Below are the code and all the weights of a small trained network. Each question names an input and a class and asks about switching units off, where a switched-off unit gives its printed mean instead of its output.

import numpy as np


def w(rows, s, z=0):
    codes = np.array(rows[::2]) - 128.0
    scale = np.full(codes.shape[1], s)
    scale[-1] = z or s
    return codes * scale


def norm(h):
    return h / np.sqrt((h * h).mean(-1, keepdims=True) + 1e-5)


def f(y):
    return np.maximum(y, 0)


def log_softmax(a):
    a = a - a.max(-1, keepdims=True)
    return a - np.log(np.exp(a).sum(-1, keepdims=True))


def net(x, mask):
    res = np.array(x, float).reshape(1, 6) / 4 @ E
    u = 0
    for l in range(3):
        y = f(norm(res) @ A[l][:, :-1].T + A[l][:, -1])
        res = res + np.where(mask[u : u + 9], y, B[l][:, -1]) @ B[l][:, :-1]
        u += 9
    return log_softmax(norm(res)[-1] @ U[:, :-1].T + U[:, -1])


A, B = {}, {}
E = w([
[145,144,126,152,131,180],'x0',
[56,201,82,32,135,201],'x1',
[135,135,117,150,121,155],'x2',
[155,32,143,106,167,194],'x3',
[2,168,199,185,216,163],'x4',
[146,134,40,154,226,127],'x5',
],0.0064)
A[0] = w([
[38,134,171,208,119,230,85],'0.n0',
[79,194,45,96,82,186,104],'0.n1',
[218,74,86,69,42,138,125],'0.n2',
[145,121,86,237,88,66,180],'0.n3',
[162,193,2,179,211,109,28],'0.n4',
[178,130,55,118,154,142,63],'0.n5',
[99,114,148,107,73,95,107],'0.n6',
[97,161,79,196,82,91,28],'0.n7',
[231,162,84,134,116,110,4],'0.n8',
],0.0069,0.0027)
B[0] = w([
[113,110,73,140,123,82,218],'0.n0',
[174,132,192,83,157,102,222],'0.n1',
[72,144,78,201,141,160,254],'0.n2',
[191,166,194,77,181,128,220],'0.n3',
[138,44,112,58,206,61,212],'0.n4',
[79,120,118,174,149,84,174],'0.n5',
[109,116,82,130,168,153,163],'0.n6',
[134,255,110,126,134,185,155],'0.n7',
[91,112,93,90,93,127,182],'0.n8',
],0.0078,0.0053)
A[1] = w([
[141,143,116,102,152,78,132],'1.n0',
[170,111,117,137,137,125,123],'1.n1',
[155,135,103,119,101,124,5],'1.n2',
[105,138,177,157,2,130,83],'1.n3',
[133,154,110,140,120,80,181],'1.n4',
[157,109,89,134,71,108,17],'1.n5',
[83,113,101,63,128,162,131],'1.n6',
[125,194,131,103,116,126,184],'1.n7',
[99,127,167,114,66,159,113],'1.n8',
],0.016,0.0027)
B[1] = w([
[151,175,144,79,150,166,242],'1.n0',
[106,185,185,82,161,137,191],'1.n1',
[102,151,90,127,135,67,157],'1.n2',
[100,130,158,38,255,118,215],'1.n3',
[122,157,142,156,213,237,210],'1.n4',
[116,167,69,127,61,151,184],'1.n5',
[189,113,189,173,90,120,253],'1.n6',
[237,153,126,147,165,200,231],'1.n7',
[119,82,56,71,240,35,187],'1.n8',
],0.0079,0.0063)
A[2] = w([
[118,121,111,127,159,99,43],'2.n0',
[112,147,131,131,60,141,22],'2.n1',
[223,162,126,83,125,141,224],'2.n2',
[75,148,167,152,199,126,50],'2.n3',
[199,133,205,108,140,158,146],'2.n4',
[141,72,147,182,134,135,145],'2.n5',
[56,125,201,201,147,126,189],'2.n6',
[38,172,109,143,176,159,252],'2.n7',
[122,4,136,128,128,162,112],'2.n8',
],0.011,0.0033)
B[2] = w([
[148,44,103,77,187,75,143],'2.n0',
[143,158,104,193,137,73,129],'2.n1',
[20,71,159,177,4,109,246],'2.n2',
[95,129,97,159,85,117,193],'2.n3',
[161,69,200,203,125,74,221],'2.n4',
[156,154,245,50,75,127,151],'2.n5',
[59,158,48,129,22,102,169],'2.n6',
[202,51,92,106,71,211,210],'2.n7',
[236,254,112,79,149,172,163],'2.n8',
],0.0081,0.011)
U = w([
[120,72,174,149,77,93,213],'0',
[124,56,85,62,209,79,137],'1',
[61,134,6,144,34,130,85],'2',
[155,66,139,133,93,128,175],'3',
[212,208,169,111,127,175,3],'4',
],0.012,0.0042)

Each question gives the input, the list of numbers given to net, and the class t.
The units are the neurons (one row each of A and B). Each row of codes is followed by its name. A weight is (code - 128) times the scale printed after its matrix; where a second scale follows, it is the last column's (A, B and U).
mask holds one flag per neuron, layer by layer. A switched-off neuron (its flag False) gives its mean, the last column of its row in B, instead of its output. The means were averaged over made-up inputs and are rounded, as every weight is.
A unit's drop is (log p(t) with every unit on - log p(t) with that unit switched off) / (log p(t) with every unit on - log p(t) with every unit switched off).
The circuit of an input: a set's keep is (log p(t) with only the set's units on - log p(t) with every unit switched off) / (log p(t) with every unit on - log p(t) with every unit switched off). Starting from the 12 units with the biggest drops (on a tie, the unit counted first), units are removed one at a time, each time the one whose removal leaves the highest keep (on an exact tie, the one counted first), for as long as the keep stays at least 0.8.
units of the circuit, in order: the units of the circuit, biggest drop first
unit that matters most: the unit with the biggest drop
k most important neurons: the k neurons with the biggest drops, biggest first
k most important neurons of layer l: the k neurons of layer l with the biggest drops, biggest first
input [-2,2,1,-8,-5,-5], class 4: 2 most important neurons -> 1.n7, 1.n3
input [4,7,-5,7,8,6], class 2: 2 most important neurons of layer 0 -> 0.n3, 0.n0
input [-5,7,8,-1,3,-8], class 1: units of the circuit, in order -> 1.n8
input [-4,-1,6,-8,-5,-7], class 4: units of the circuit, in order -> 1.n7, 1.n4
input [2,-7,-1,8,6,-7], class 4: 3 most important neurons -> 2.n8, 2.n2, 2.n5
input [-2,-2,-1,-1,-4,-5], class 1: 3 most important neurons -> 1.n3, 0.n4, 0.n0
input [-5,3,-2,-6,-3,-2], class 4: 2 most important neurons of layer 1 -> 1.n7, 1.n4
input [6,-6,-2,-8,-1,7], class 4: 2 most important neurons of layer 0 -> 0.n7, 0.n3
input [-7,7,-1,5,-7,5], class 0: 2 most important neurons of layer 1 -> 1.n6, 1.n8
input [-3,-5,2,6,-6,-1], class 2: units of the circuit, in order -> 1.n5, 0.n2, 1.n6, 2.n4
input [-3,1,-1,4,-6,5], class 2: 2 most important neurons of layer 0 -> 0.n8, 0.n6
input [1,7,1,-4,-5,-6], class 0: units of the circuit, in order -> 2.n2, 1.n6, 2.n4
input [3,-5,-3,-5,5,-6], class 1: units of the circuit, in order -> 1.n3, 2.n2
input [-6,4,8,-6,-5,8], class 1: unit that matters most -> 0.n4
input [-4,-7,-3,-6,-8,-6], class 2: 4 most important neurons of layer 2 -> 2.n2, 2.n5, 2.n0, 2.n4
input [-7,2,0,-8,-6,7], class 4: 2 most important neurons of layer 1 -> 1.n0, 1.n4
input [-5,6,7,8,4,-1], class 4: 4 most important neurons of layer 1 -> 1.n0, 1.n7, 1.n6, 1.n1
input [2,-4,-2,-4,-3,-5], class 1: 2 most important neurons of layer 2 -> 2.n8, 2.n5
input [-1,-3,3,4,-5,6], class 1: 4 most important neurons -> 0.n4, 1.n6, 1.n7, 0.n5
input [1,8,4,-2,-6,6], class 0: 2 most important neurons of layer 0 -> 0.n1, 0.n0
